In the rows, 128 means zero.
Facts:
Q_84 {ξ=Q_211, τ=p}
Q_158 {ξ=Q_229, τ=o}
Q_495 {ξ=Q_80, τ=c}
Q_653 {ξ=Q_533}
Q_421 {ξ=Q_614}
Q_573 {ξ=Q_353, τ=m}
Q_354 {ξ=Q_863, τ=a}
Q_295 {ξ=Q_935, τ=f}
Q_719 {ξ=Q_13, τ=i}
Q_100 {ξ=Q_966}
Q_29 {ξ=Q_533}
Q_523 {ξ=Q_195, τ=b}
Q_324 {ξ=Q_545, τ=l}
Q_265 {ξ=Q_521, τ=d}
Q_186 {ξ=Q_935}
Q_205 {ξ=Q_92, τ=e}
Q_229 {ξ=Q_966}
Q_992 {ξ=Q_29, τ=j}
Q_35 {ξ=Q_935}
Q_182 {ξ=Q_191, τ=b}
Q_490 {ξ=Q_347, τ=a}
Q_792 {ξ=Q_995, τ=c}
Q_628 {ξ=Q_361}
Q_850 {ξ=Q_756, τ=a}
Q_493 {ξ=Q_467, τ=a}
Q_3 {ξ=Q_545}
Q_527 {ξ=Q_80}
Q_916 {ξ=Q_527, τ=q}
Q_177 {ξ=Q_741, τ=o}
Q_637 {ξ=Q_173, τ=a}
Q_108 {ξ=Q_609, τ=j}
Q_461 {ξ=Q_545}
Q_698 {ξ=Q_29, τ=f}
Q_562 {ξ=Q_369, τ=b}
Q_756 {ξ=Q_532}
Q_280 {ξ=Q_995}
Q_746 {ξ=Q_290, τ=k}
Q_810 {ξ=Q_113, τ=a}
Q_832 {ξ=Q_345, τ=d}
Q_223 {ξ=Q_966, τ=q}
Q_913 {ξ=Q_966, τ=g}
Q_713 {ξ=Q_508, τ=d}
Q_804 {ξ=Q_533}
Q_952 {ξ=Q_653, τ=d}
Q_962 {ξ=Q_741}
Q_329 {ξ=Q_224, τ=n}
Q_208 {ξ=Q_687, τ=b}
Q_347 {ξ=Q_345}
Q_884 {ξ=Q_995, τ=f}
Q_24 {ξ=Q_100, τ=i}
Q_614 {ξ=Q_995}
Q_907 {ξ=Q_756}
Q_14 {ξ=Q_807}
Q_546 {ξ=Q_804, τ=c}
Q_307 {ξ=Q_804, τ=n}
Q_127 {ξ=Q_653, τ=p}
Q_113 {ξ=Q_995}
Q_867 {ξ=Q_173, τ=g}
Q_499 {ξ=Q_863, τ=c}
Q_290 {ξ=Q_929}
Q_817 {ξ=Q_211, τ=d}
Q_191 {ξ=Q_13}
Q_397 {ξ=Q_290, τ=b}
Q_594 {ξ=Q_353, τ=e}
Q_853 {ξ=Q_467, τ=e}
Q_751 {ξ=Q_224, τ=a}
Q_863 {ξ=Q_59}
Q_45 {ξ=Q_345, τ=f}
Q_611 {ξ=Q_29, τ=o}
Q_808 {ξ=Q_508, τ=f}
Q_68 {ξ=Q_962}
Q_737 {ξ=Q_863}
Q_912 {ξ=Q_369, τ=p}
Q_386 {ξ=Q_227, τ=f}
Q_591 {ξ=Q_35, τ=a}
Q_120 {ξ=Q_122, τ=h}
Q_301 {ξ=Q_863}
Q_951 {ξ=Q_332, τ=f}
Q_104 {ξ=Q_254, τ=b}
Q_965 {ξ=Q_361, τ=f}
Q_436 {ξ=Q_305, τ=n}
Q_6 {ξ=Q_227, τ=a}
Q_615 {ξ=Q_353, τ=o}
Q_39 {ξ=Q_122, τ=a}
Q_797 {ξ=Q_35}
Q_28 {ξ=Q_527, τ=h}
Q_876 {ξ=Q_534, τ=j}
Q_122 {ξ=Q_929}
Q_981 {ξ=Q_653}
Q_545 {ξ=Q_995}
Q_366 {ξ=Q_508, τ=i}
Q_794 {ξ=Q_211}
Q_599 {ξ=Q_35, τ=k}
Q_898 {ξ=Q_280, τ=e}
Q_382 {ξ=Q_995, τ=d}
Q_579 {ξ=Q_211, τ=f}
Q_759 {ξ=Q_527, τ=c}
Q_780 {ξ=Q_224}
Q_211 {ξ=Q_935}
Q_815 {ξ=Q_545, τ=a}
Q_305 {ξ=Q_966}
Q_54 {ξ=Q_332, τ=b}
Q_509 {ξ=Q_738}
Q_65 {ξ=Q_656, τ=m}
Q_299 {ξ=Q_807}
Q_403 {ξ=Q_280, τ=f}
Q_42 {ξ=Q_609, τ=c}
Q_128 {ξ=Q_527, τ=j}
Q_332 {ξ=Q_521}
Q_506 {ξ=Q_361, τ=c}
Q_508 {ξ=Q_521}
Q_482 {ξ=Q_995}
Q_109 {ξ=Q_80, τ=k}
Q_67 {ξ=Q_508, τ=h}
Q_369 {ξ=Q_361}
Q_244 {ξ=Q_195}
Q_571 {ξ=Q_935, τ=b}
Q_836 {ξ=Q_508, τ=c}
Q_630 {ξ=Q_467, τ=b}
Q_414 {ξ=Q_653, τ=b}
Q_342 {ξ=Q_353, τ=a}
Q_293 {ξ=Q_415, τ=b}
Q_923 {ξ=Q_224, τ=p}
Q_498 {ξ=Q_29, τ=a}
Q_627 {ξ=Q_254}
Q_275 {ξ=Q_211, τ=g}
Q_21 {ξ=Q_955, τ=a}
Q_795 {ξ=Q_198, τ=b}
Q_353 {ξ=Q_807}
Q_415 {ξ=Q_80}
Q_254 {ξ=Q_741}
Q_173 {ξ=Q_639}
Q_609 {ξ=Q_92}
Q_586 {ξ=Q_807}
Q_64 {ξ=Q_280, τ=a}
Q_70 {ξ=Q_653, τ=a}
Q_198 {ξ=Q_966}
Q_140 {ξ=Q_35, τ=h}
Q_760 {ξ=Q_863, τ=e}
Q_768 {ξ=Q_804, τ=b}
Q_277 {ξ=Q_609, τ=f}
Q_249 {ξ=Q_361, τ=b}
Q_552 {ξ=Q_347}
Q_955 {ξ=Q_966}
Q_687 {ξ=Q_995}
Q_629 {ξ=Q_229, τ=l}
Q_565 {ξ=Q_211, τ=a}
Q_224 {ξ=Q_935}
Q_662 {ξ=Q_935, τ=a}
Q_419 {ξ=Q_369, τ=d}
Q_380 {ξ=Q_35, τ=b}
Q_800 {ξ=Q_431, τ=b}
Q_38 {ξ=Q_995, τ=b}
Q_460 {ξ=Q_656, τ=e}
Q_702 {ξ=Q_280, τ=b}
Q_813 {ξ=Q_738, τ=a}
Q_656 {ξ=Q_966}
Q_387 {ξ=Q_100}
Q_292 {ξ=Q_369, τ=l}
Q_745 {ξ=Q_804, τ=a}

Known rows:
Q_191: [144 171 127 124  74  94 143 113 114 151 104 133 161 144  92 129 104 136
 107 137 106 128 131 105 121 130 123]
Q_182: [131 138 142 117  69  98 154 156 120 107 106 156 126 148  94 130 121 131
 114 124 126 161 128 106 136 130 128]
Q_992: [ 85 138 145 104  77  68 157 130 120 132 116 156 133 152 128 148  76 129
  92 153 109 250 127 109 152 112 143]
Q_29: [133 153 127 125  57  95 107  77 125 149 104 130 170 142  89 136 107 148
  93 145 119 147 130 101 126 118 122]
Q_594: [119 157 166 121  81  94 167 165 120 103 108 166 150 135 112 134 116 115
 106 143 148 180 129 112 138 128 131]
Q_208: [110 142 133 114  71 101 155 167 125 102 106 154 130 145  95 132 126 128
 113 120 126 161 128 112 134 121 127]
Q_850: [118 136 148 108  80  80 169 144 112 103 107 161 142 141  98 134 129 151
 112 127 118 191 130 116 140 135 133]
Q_745: [111 125 148 108  70  80 146 123 118 101 107 158 148 139  96 139 131 159
 103 132 126 201 130 113 143 127 133]
Q_702: [107 144 133 114  71 102 153 171 126 100 107 154 131 144  95 132 127 126
 113 119 125 161 129 114 134 120 127]
Q_229: [147 156 123 125  80  94  82 106 105 127 105 133 169 149 114 122  98 138
 115 142  91 112 132 104 118 133 121]
Q_421: [116 157 123 115  69 101 145 157 123 121 110 142 161 152  90 143 126 113
 107 129 107 145 137 107 132 134 129]
Q_795: [134 129 140 117  72  99 119 152 115  93 106 155 131 151 107 126 117 132
 118 128 117 153 128 106 135 130 127]
Q_140: [163 166 146 112  81 113 121 163 122 125 114 144 183 148 105 139  94  89
  86 135 152 169 140  99 126 142 132]
Q_800: [131 138 142 116  69  99 151 155 120 107 106 156 127 148  95 130 121 131
 114 124 127 162 128 106 137 129 128]
Q_923: [163 140 138 102  67  94 147 153 112 101 107 145 151 151  84 122 151 151
 110 106 133 177 133 105 123 141 124]
Q_546: [133 116 139 115  75  92 148 128 104 119 114 148 124 151 106 133 113 127
  87 132 147 223 130 112 140 108 133]
Q_615: [142 142 143 120  79  88 175 138 100 121 114 147 155 152  92 133 149 122
 104 132 132 169 136 112 134 132 130]
Q_59: [147 170 128 124  73  94 152 114 113 153 105 134 159 144  92 129 105 134
 109 137 104 128 131 105 122 131 123]

Rows:
No name comes twice in this set of rows, the named rows included.
[150 165 144 124  78 115 135 158 110 126 111 145 169 144 105 145  99  85
  89 146 143 166 141 103 132 140 130] : Q_120
[141 127 140 114  85  91 173 150  98 121 114 150 116 152 107 130 111 118
  97 128 137 212 131 114 138 118 133] : Q_42
[ 89 164 155 117  85  97 150 177 130  93 109 163 156 133 113 137 121 112
 103 136 150 178 129 120 134 119 130] : Q_898
[142 124 136 113  53  97 133 124 110  99 104 144 146 145  82 132 158 153
 103 121 133 189 134 106 131 131 121] : Q_127
[153 148 138 114  68  93 146 134  97  94 106 144 130 142  71 130 155 125
 113 113 108 184 127 109 132 150 120] : Q_912
[137 142 141 119  81  89 160 138 101 118 113 147 157 153  93 133 148 125
 100 131 133 169 136 112 133 133 130] : Q_177
[134 148 143 117  72  97 141 141 114 100 107 155 118 144  81 132 121 111
 113 121 109 169 120 106 140 140 127] : Q_562
[131 175 143 131  83 114 118 174 104 129 106 151 156 156 103 147  95 101
  81 144 155 165 144 102 133 147 129] : Q_67
[140 134 140 115  87  90 160 140  93 115 115 149 110 149  97 131 110 105
  96 124 128 219 125 115 140 125 132] : Q_506
[131 150 127 125  55  95 102  73 126 148 104 130 171 142  88 136 107 149
  91 145 121 148 130 101 126 117 122] : Q_653

Now the same nodes, written a new way:
Known rows:
Q_813: [148 148 119 127 128  97 132 142 108 131 162 150 119 134 123 134 153  76
 145 116  73 107 117 119  93 153 171 157 106 118 164  99 128 122  69 104
 113 132 134]
Q_768: [101 103 148  80 121 100  57 150  88  89 124 124 150  79 190 120 118 155
 115 156 167  61 177 105 154 121 101 130 168  82  81 152  87 169 165 197
 187 124 168]
Q_249: [138 100 171  84  85  75  67 163 104 120 114 140 146  73 174  86 113 184
 104 110 183  86 138 121 160 115 115 133 171  96  78 158  81 143 165 160
 145 141 105]
Q_382: [164 124  91 138 139 106 132 131  91 131 154 153 148 113 148 160 152  78
 108 117  72  81  75 132  94 154 149 141  72 109 183  89 181 120  72  87
  82 109 138]
Q_295: [111 129 131 140 115  69 103 208 167 130 171  98 158 112 149 120 117 134
  76 114 142 159 211  82 111 133 154  98 140  74 115 121 113 137 150 163
 165 170 100]
Q_884: [129  84 146 141 130  65  87 197 145 142 127 122 177  67 153 125 120 111
  72 122 122 165 171 128 127 153 134 104 106  71 128  88 156 125 184 175
 163 145 111]
Q_951: [103 139 193 133 110  76  75 192 165 123 126 103 172  84 150 147 109  91
 123 111 169 184 187 105 146 149 145 129 129  89 138  90 106 128 152 138
 192 145 109]
Q_965: [121  84 172 115 101  50 105 190 158 139 145 117 134  72 151 112 128 128
 106 103 148 173 172 125 130 166 158 118 154  82 115 112  99 116 148 172
 143 172 103]
Q_67: [ 88 140 178 110 136  94 103 152 142 114 116 102 174 105 178 186  89 114
 127  95 179 131 123  74 165 153  84 151 134 101 196  91 131 138  76  58
 155 118 113]
Q_109: [141 162 148 145 118 108 122 195  97  91 100 147 156 151 134  89 123 138
 157 111  69  77 160 142 120 154 145 176 119 125  93 146 100 145 173 164
 182 123 100]
Q_599: [133 178 113 148 121 115 131 196 123  79 187 148 172 156 154  60 133 138
 109  98 107  69 196 104 122 110 162 158 134 116  78 159 114 129 159 137
 163 134  86]
Q_521: [131 160 143 113 111  88  79 128 109 108 105 149 165 112 162 165 107  66
 137  96 122 105 144  96 142 123 150 119 130 173 140  94 122 125  73  79
 145 137 131]
Q_431: [143 131 119 107 113  76  97 135  97 116 109 150 143 115 156 150 116  93
 121 101  90  91 141 102 125 135 150 103 137 167 124 107 125 130  76 113
 125 154 133]
Q_586: [135 139 128 106 107  77 112 141 112 129 123 141 122 120 151 145 124 109
 140 126 116  77 117 117 113 145 145 126 130 127 145 114 126 134 101 123
 111 150 108]
Q_804: [109 112 104  90 139  86  97 112  90  88 134 148 135 103 182 167 127  71
 135 136  87  65 168  98 123 149 149 108 152 152 120 107 119 138  70 150
 143 146 191]
Q_935: [139 158  83 120 113  83 105 144 116 114 152 143 154 140 163 140 112 109
  90  98  99  82 168  70 109 105 162  91 142 157 117 124 130 134  68  99
 120 165 121]
Q_92: [144 131 120 106 111  75  98 133  97 118 107 152 142 115 157 150 116  94
 123  99  88  92 139 103 123 137 152 105 138 167 124 110 121 130  75 112
 123 156 132]
Q_532: [144 132 120 108 110  74  97 134  97 116 109 152 142 114 156 151 117  93
 120 100  88  92 141 102 123 137 151 104 137 168 125 109 123 129  73 112
 125 154 134]

Rows:
No name comes twice in this set of rows, the named rows included.
[129 145 128 108  98  95  64 180 112 113 139 121 170 112 171  95 105 190
  73 122 176  75 179  80 141  83 113 113 157  87  77 168  97 163 164 148
 166 142 103] : Q_571
[116 117 106  93 134  84  98 115  91  94 130 148 136 106 177 163 125  75
 133 129  88  69 164  99 124 145 149 107 149 155 120 109 121 136  70 144
 140 148 181] : Q_533
[ 97 123 112  90 138  93 109 117 102  96 154 134 117 109 176 162 139  80
 150 163 116  50 150 106 116 154 139 128 140 111 144 110 131 142  95 161
 135 139 170] : Q_981
[ 97 149 204 137 110  82  69 188 172 120 126 104 180  84 151 150 107  79
 131 109 183 189 187 105 153 146 144 137 125  89 146  86 107 125 153 124
 200 137 108] : Q_808
[113 129  94 108 149 115 139 112  88  96 184 134 110 126 165 182 164  63
 156 147  84  57 117 112  92 173 156 154 118 106 176 104 130 135  38 127
 107 119 197] : Q_952
[140 146 157 134 116 104 122 185 103  84 133 158 156 128 147  73 135 122
 148  97  95  82 161 144 139 147 152 175 130 130  87 144 104 124 164 153
 167 122 100] : Q_746
[151  94 140 112 114  92  50 169  89 123  93 148 194  62 176  97 108 166
  62 131 153  80 133 128 156  99  89 116 116  81  89 133 147 151 204 161
 164 111 113] : Q_702
[130 164 149 115 110  93  77 125 114 105 105 149 170 109 163 168 105  61
 141  94 128 106 143  96 147 123 150 124 127 173 142  91 121 124  72  73
 150 134 129] : Q_332
[133  79 142 145 132  65  86 197 143 141 124 125 183  62 155 122 121 109
  66 123 121 165 168 132 127 151 132 101  98  68 126  85 164 123 188 175
 161 142 113] : Q_403
[146 179  66 140 125 111 147 146 119 122 210 128 131 163 147 154 147 105
 104 109  95  73 123  77  74 124 172 135 108 110 170 124 140 132  37  70
  82 136 123] : Q_817

The same nodes again, as new rows of numbers:
Known rows:
Q_702: [ 56 119 170 139 155 109 175 154 141 147 169 135 106]
Q_832: [ 65 120 145 114 161 123 132 145 121 140 174  84  84]
Q_498: [148 105 132 106 162 139 148 113 155  99 127 156  93]
Q_366: [134 126 124 140 142 146 159 120 154 143 166  60 111]
Q_810: [105 122 158 135 146 129 178 147 173 121 150 153 141]
Q_293: [ 83 118 131 122 160 127 137 162 140 138 170  94  86]
Q_912: [170 173 157 111  89 113 103 139 136 149  99 101 135]
Q_495: [109 111 127 128 185 176 136 164 212 112 198 157 101]
Q_38: [ 61 118 163 135 156 113 168 155 139 144 168 128 101]
Q_347: [152 126 107 121 102 168 134 132 167 158  73 143 152]
Q_800: [ 79 118 134 124 160 128 141 161 134 136 172 103  86]
Q_629: [129 165 117 127 131 201 185  79 143  89 154 104 146]
Q_324: [127 133 177 145 132 165 210  62 169 119 160 120 172]
Q_68: [179 149 130 138 114 151 142 140 166 133 126 134 133]
Q_244: [150 125 107 122 103 169 135 130 166 157  72 147 153]
Q_21: [106 154 103 121 144 160 158 163 150  92 144 139 117]
Q_579: [ 73 102 184 125 180 178  94 153 131 123 236 138 114]
Q_546: [127  97 133 111 194 171 137 124 195  96 172 196  70]

Rows:
No name comes twice in this set of rows, the named rows included.
[156 133 138 130 140 181 172  71 170 111 162  76 150] : Q_292
[ 44 122 176 126 155 110 161 140 126 149 172 112  99] : Q_382
[ 78 110 172  83 186 156 109  89 154 116 184 155  57] : Q_698
[ 58 150 112 120 154 143 150 170 116 118 162 114  79] : Q_795
[155 184 109 134 107 168 153 149 146 111 119 150 128] : Q_387
[ 69 108 182 121 177 174  98 148 140 122 228 136 108] : Q_295
[ 73 121 141 111 161 120 125 150 140 148 180  57  83] : Q_713
[126 125 129 141 141 152 168 113 135 135 158  89 113] : Q_719
[101 161 107 137 134 168 178 126 117 115 152 102 106] : Q_24
[ 86 113 159 140 178 162 167 157 213 117 197 192 117] : Q_792

